Below are the code and all the weights of a small trained network. Each question names an input and a target symbol and asks about switching units off, where a switched-off unit gives its printed mean instead of its output.

import numpy as np


def w(rows, s, z=0):
    codes = np.array(rows[::2]) - 128.0
    scale = np.full(codes.shape[1], s)
    scale[-1] = z or s
    return codes * scale


def softmax(a):
    e = np.exp(a - a.max(-1, keepdims=True))
    return e / e.sum(-1, keepdims=True)


def log_softmax(a):
    a = a - a.max(-1, keepdims=True)
    return a - np.log(np.exp(a).sum(-1, keepdims=True))


def net(x, mask):
    ids = ['αβγεηθλμπστφψ'.index(c) for c in x.split()]
    T = len(ids)
    res = E[ids] + P[:T]
    u = 0
    for l in range(2):
        r = res
        for j in range(3):
            rows = slice(3 * j, 3 * j + 3)
            q, k, v = (r @ M[l][rows].T for M in (Q, K, V))
            z = softmax(np.where(np.tri(T) > 0, q @ k.T / 3**0.5, -1e9)) @ v
            o = O[l][rows]
            res = res + np.where(mask[u + j], z, o[:, -1]) @ o[:, :-1]
        u += 3
    return log_softmax(res[-1] @ U[:, :-1].T + U[:, -1])


Q, K, V, O = {}, {}, {}, {}
E = w([
[143,188,136],'α',
[131,137,100],'β',
[142,157,109],'γ',
[41,122,104],'ε',
[91,76,163],'η',
[104,126,138],'θ',
[153,196,115],'λ',
[175,119,177],'μ',
[164,185,182],'π',
[138,171,118],'σ',
[227,94,156],'τ',
[68,7,156],'φ',
[92,115,177],'ψ',
],0.017)
P = w([
[109,224,94],'0',
[108,126,142],'1',
[192,130,61],'2',
[78,212,206],'3',
[87,96,147],'4',
[201,109,35],'5',
[103,233,226],'6',
[78,64,135],'7',
[205,80,20],'8',
[104,253,226],'9',
[78,80,123],'10',
],0.014)
Q[0] = w([
[172,135,66],'L0H1',
[82,98,122],'L0H1',
[163,112,143],'L0H1',
[152,95,113],'L0H2',
[113,120,129],'L0H2',
[133,126,99],'L0H2',
[126,150,3],'L0H3',
[165,99,122],'L0H3',
[43,62,116],'L0H3',
],0.016)
K[0] = w([
[254,72,54],'L0H1',
[7,60,144],'L0H1',
[90,183,56],'L0H1',
[92,207,138],'L0H2',
[161,132,125],'L0H2',
[148,188,38],'L0H2',
[149,152,51],'L0H3',
[120,136,135],'L0H3',
[68,20,63],'L0H3',
],0.0085)
V[0] = w([
[117,55,126],'L0H1',
[85,131,210],'L0H1',
[147,168,172],'L0H1',
[254,141,253],'L0H2',
[80,244,85],'L0H2',
[172,35,69],'L0H2',
[10,176,115],'L0H3',
[172,141,233],'L0H3',
[172,61,97],'L0H3',
],0.0094)
O[0] = w([
[87,118,116,39],'L0H1',
[241,232,151,197],'L0H1',
[51,122,32,211],'L0H1',
[240,191,135,216],'L0H2',
[34,241,1,217],'L0H2',
[161,7,133,2],'L0H2',
[132,70,165,201],'L0H3',
[87,135,110,250],'L0H3',
[174,144,133,2],'L0H3',
],0.0061,0.0046)
Q[1] = w([
[137,201,254],'L1H1',
[132,147,159],'L1H1',
[49,187,175],'L1H1',
[18,169,173],'L1H2',
[117,157,59],'L1H2',
[202,78,112],'L1H2',
[226,58,67],'L1H3',
[195,168,110],'L1H3',
[68,127,248],'L1H3',
],0.0095)
K[1] = w([
[210,96,62],'L1H1',
[171,136,75],'L1H1',
[123,108,93],'L1H1',
[76,121,214],'L1H2',
[175,203,70],'L1H2',
[108,107,84],'L1H2',
[126,94,49],'L1H3',
[111,111,126],'L1H3',
[245,163,204],'L1H3',
],0.011)
V[1] = w([
[54,104,139],'L1H1',
[29,138,219],'L1H1',
[220,64,33],'L1H1',
[185,65,156],'L1H2',
[21,129,104],'L1H2',
[150,182,170],'L1H2',
[78,157,155],'L1H3',
[89,197,185],'L1H3',
[1,242,103],'L1H3',
],0.008)
O[1] = w([
[108,150,99,124],'L1H1',
[59,176,136,121],'L1H1',
[123,121,95,104],'L1H1',
[2,121,105,63],'L1H2',
[225,85,162,156],'L1H2',
[120,196,183,161],'L1H2',
[126,109,98,162],'L1H3',
[66,103,51,190],'L1H3',
[94,65,125,250],'L1H3',
],0.0072,0.02)
U = w([
[113,2,189,155],'α',
[69,11,104,114],'β',
[82,45,101,156],'γ',
[8,47,34,68],'ε',
[67,120,39,148],'η',
[88,80,26,78],'θ',
[166,12,84,82],'λ',
[75,186,60,144],'μ',
[237,101,152,95],'π',
[117,34,42,85],'σ',
[51,153,135,254],'τ',
[74,107,62,142],'φ',
[79,88,8,135],'ψ',
],0.0077,0.006)

Each question gives the input, a string of symbols that net reads in full, and the target symbol t.
The units are the heads (3 rows each of Q, K, V and O). Each row of codes is followed by its name. A weight is (code - 128) times the scale printed after its matrix; where a second scale follows, it is the last column's (O and U).
mask holds one flag per head, layer by layer. A switched-off head (its flag False) gives its mean, the last column of its rows in O, instead of its output. The means were averaged over made-up inputs and are rounded, as every weight is.
A unit's drop is (log p(t) with every unit on - log p(t) with that unit switched off) / (log p(t) with every unit on - log p(t) with every unit switched off).
The circuit of an input: a set's keep is (log p(t) with only the set's units on - log p(t) with every unit switched off) / (log p(t) with every unit on - log p(t) with every unit switched off). Starting from all 6 units, units are removed one at a time, each time the one whose removal leaves the highest keep (on an exact tie, the one counted first), for as long as the keep stays at least 0.8.
units of the circuit, in order: the units of the circuit, biggest drop first
most important unit: the unit with the biggest drop
heads that matter: for each layer, one digit per head in row order, 1 if its drop is at least 0.15 and else 0, layers parted by /
drop of u: that unit's drop, to one decimal
input σ α π π τ μ π, target π: heads that matter -> 110 / 100
input ε π η ψ μ φ, target ε: heads that matter -> 010 / 101
input λ γ ψ τ λ π, target λ: heads that matter -> 110 / 011
input τ θ β σ ε φ σ, target α: units of the circuit, in order -> (L0H2)
input ε ψ ψ τ β φ α τ ψ, target ε: units of the circuit, in order -> (L0H2; L1H3)
input π λ λ, target π: units of the circuit, in order -> (L1H2; L0H2)
input ε τ φ ψ β β γ ψ π, target ε: units of the circuit, in order -> (L0H2; L1H3; L1H1)
input ε φ θ τ σ θ β π η, target ε: units of the circuit, in order -> (L0H2; L1H3)
input π θ α γ π α μ σ θ, target π: heads that matter -> 110 / 011
input π ψ α φ γ μ ψ γ σ, target π: heads that matter -> 110 / 011
input π σ η, target π: heads that matter -> 010 / 010
input π π ψ α ψ γ, target π: units of the circuit, in order -> (L1H2; L0H2; L1H3)
input π μ λ, target π: heads that matter -> 110 / 010
input π π τ τ π τ η τ γ, target π: units of the circuit, in order -> (L0H1; L0H2; L1H3; L1H2)
input ε π θ σ π ε, target ε: units of the circuit, in order -> (L0H2; L1H3)
input π φ β, target π: heads that matter -> 010 / 011
input π ψ μ μ τ τ β π φ, target π: units of the circuit, in order -> (L1H3)
input π β ε μ η η, target π: units of the circuit, in order -> (L1H2; L0H2; L1H3)
input ε φ φ η ψ τ φ τ τ θ, target π: units of the circuit, in order -> (L0H2; L1H3)
input λ φ π, target λ: units of the circuit, in order -> (L0H1; L0H2; L1H2; L1H3)
input π β σ, target π: most important unit -> L1H2
input π ψ φ π ψ μ, target π: heads that matter -> 010 / 011
input π β φ π π η γ θ β, target π: drop of L0H1 -> 1.0
input π τ λ θ π ψ, target π: drop of L1H2 -> 0.8
